Here is a tiny trained network, its code and every weight. The questions are about switching its units off for an input and a class, where a switched-off unit gives its printed mean instead of its output.

import numpy as np


def w(rows, s, z=0):
    codes = np.array(rows[::2]) - 128.0
    scale = np.full(codes.shape[1], s)
    scale[-1] = z or s
    return codes * scale


def f(y):
    return y / 2 * (1 + np.tanh(0.7978845608 * (y + 0.044715 * y**3)))


def log_softmax(a):
    a = a - a.max(-1, keepdims=True)
    return a - np.log(np.exp(a).sum(-1, keepdims=True))


def net(x, mask):
    res = np.array(x, float).reshape(1, 8) / 4 @ E
    y = f(res @ A[0][:, :-1].T + A[0][:, -1])
    res = res + np.where(mask, y, B[0][:, -1]) @ B[0][:, :-1]
    return log_softmax(res[-1] @ U[:, :-1].T + U[:, -1])


A, B = {}, {}
E = w([
[198,232,181,127,234,126],'x0',
[128,131,126,129,130,125],'x1',
[128,126,129,125,126,121],'x2',
[13,75,52,59,249,113],'x3',
[176,229,4,22,83,116],'x4',
[129,128,129,129,125,116],'x5',
[132,126,129,127,130,117],'x6',
[39,192,206,69,91,112],'x7',
],0.0035)
A[0] = w([
[128,128,127,129,130,126,6],'n0',
[63,42,69,136,1,133,74],'n1',
[60,121,90,103,206,122,87],'n2',
[107,69,209,177,161,140,80],'n3',
[173,206,167,133,231,128,68],'n4',
[189,151,171,163,51,131,77],'n5',
[174,208,168,129,235,136,76],'n6',
[186,153,169,166,52,131,74],'n7',
[41,188,208,71,83,107,80],'n8',
[129,129,128,129,130,125,2],'n9',
[153,183,48,67,99,138,89],'n10',
[114,130,139,120,136,189,210],'n11',
[242,51,36,183,182,121,82],'n12',
[77,107,95,96,201,134,74],'n13',
[34,191,213,67,81,102,84],'n14',
[105,68,210,179,164,141,85],'n15',
[70,113,93,99,203,128,80],'n16',
[150,176,56,76,103,137,75],'n17',
[72,111,94,97,202,131,77],'n18',
[134,154,87,113,120,139,49],'n19',
[187,153,169,165,52,130,77],'n20',
[128,128,126,129,130,125,9],'n21',
[108,70,206,178,160,135,75],'n22',
[152,181,50,70,100,136,82],'n23',
],0.008,0.0056)
B[0] = w([
[106,75,129,211,25,183,60],'n0',
[6,6,123,103,116,102,203],'n1',
[190,137,152,84,58,158,166],'n2',
[85,216,124,170,96,142,172],'n3',
[26,18,106,123,100,124,159],'n4',
[173,133,125,60,53,160,171],'n5',
[23,16,112,116,104,116,170],'n6',
[172,131,125,63,52,159,166],'n7',
[201,86,114,214,153,126,164],'n8',
[105,73,127,216,25,182,60],'n9',
[79,207,145,180,113,149,176],'n10',
[141,152,143,85,182,107,252],'n11',
[229,81,136,240,165,111,207],'n12',
[183,122,147,98,50,161,145],'n13',
[209,86,116,218,160,123,177],'n14',
[86,217,132,167,106,143,181],'n15',
[186,129,150,92,55,160,154],'n16',
[86,192,138,187,98,147,147],'n17',
[186,127,149,93,53,160,150],'n18',
[100,136,131,199,62,153,83],'n19',
[171,131,123,62,57,163,169],'n20',
[106,74,132,215,24,181,61],'n21',
[85,210,128,171,95,144,165],'n22',
[81,203,143,183,107,148,165],'n23',
],0.025,0.0025)
U = w([
[189,118,154,70,6,206,25],'0',
[45,221,142,217,84,171,50],'1',
[17,2,88,130,97,110,40],'2',
[136,145,133,96,176,97,252],'3',
[139,140,134,100,176,98,216],'4',
[146,149,132,101,170,101,204],'5',
[135,144,121,109,168,109,171],'6',
[203,79,111,236,151,127,44],'7',
],0.0058,0.0042)

Each question gives the input, the list of numbers given to net, and the class t.
The units are the neurons (one row each of A and B). Each row of codes is followed by its name. A weight is (code - 128) times the scale printed after its matrix; where a second scale follows, it is the last column's (A, B and U).
mask holds one flag per neuron, in row order. A switched-off neuron (its flag False) gives its mean, the last column of its row in B, instead of its output. The means were averaged over made-up inputs and are rounded, as every weight is.
A unit's drop is (log p(t) with every unit on - log p(t) with that unit switched off) / (log p(t) with every unit on - log p(t) with every unit switched off).
The circuit of an input: a set's keep is (log p(t) with only the set's units on - log p(t) with every unit switched off) / (log p(t) with every unit on - log p(t) with every unit switched off). Starting from the 12 units with the biggest drops (on a tie, the unit counted first), units are removed one at a time, each time the one whose removal leaves the highest keep (on an exact tie, the one counted first), for as long as the keep stays at least 0.8.
units of the circuit, in order: the units of the circuit, biggest drop first
k most important neurons: the k neurons with the biggest drops, biggest first
drop when u is switched off: that unit's drop, to one decimal
input [7,-4,4,4,-3,-7,-3,-8], class 7: 2 most important neurons => n12, n1
input [-7,6,-1,-1,8,-6,0,1], class 1: units of the circuit, in order => n10, n23
input [2,6,-3,-2,-6,7,6,8], class 7: 2 most important neurons => n14, n8
input [7,-2,-5,-1,0,-4,-4,3], class 2: units of the circuit, in order => n6, n4
input [8,-2,-8,3,-3,6,-4,-8], class 2: units of the circuit, in order => n6
input [-1,3,-7,-1,-1,0,-5,8], class 7: units of the circuit, in order => n14, n8
input [7,1,5,-5,0,6,4,2], class 2: 2 most important neurons => n6, n4
input [8,-3,-6,2,8,-6,7,4], class 1: 4 most important neurons => n10, n23, n17, n1
input [6,3,1,-2,-7,6,7,7], class 1: drop when n14 is switched off => -0.1
input [7,3,-2,8,8,-2,2,-7], class 0: drop when n2 is switched off => 0.5
input [0,5,-2,4,-7,4,-6,5], class 1: drop when n3 is switched off => 0.5
input [-8,-6,-8,3,0,5,-1,-2], class 2: drop when n23 is switched off => 0.0
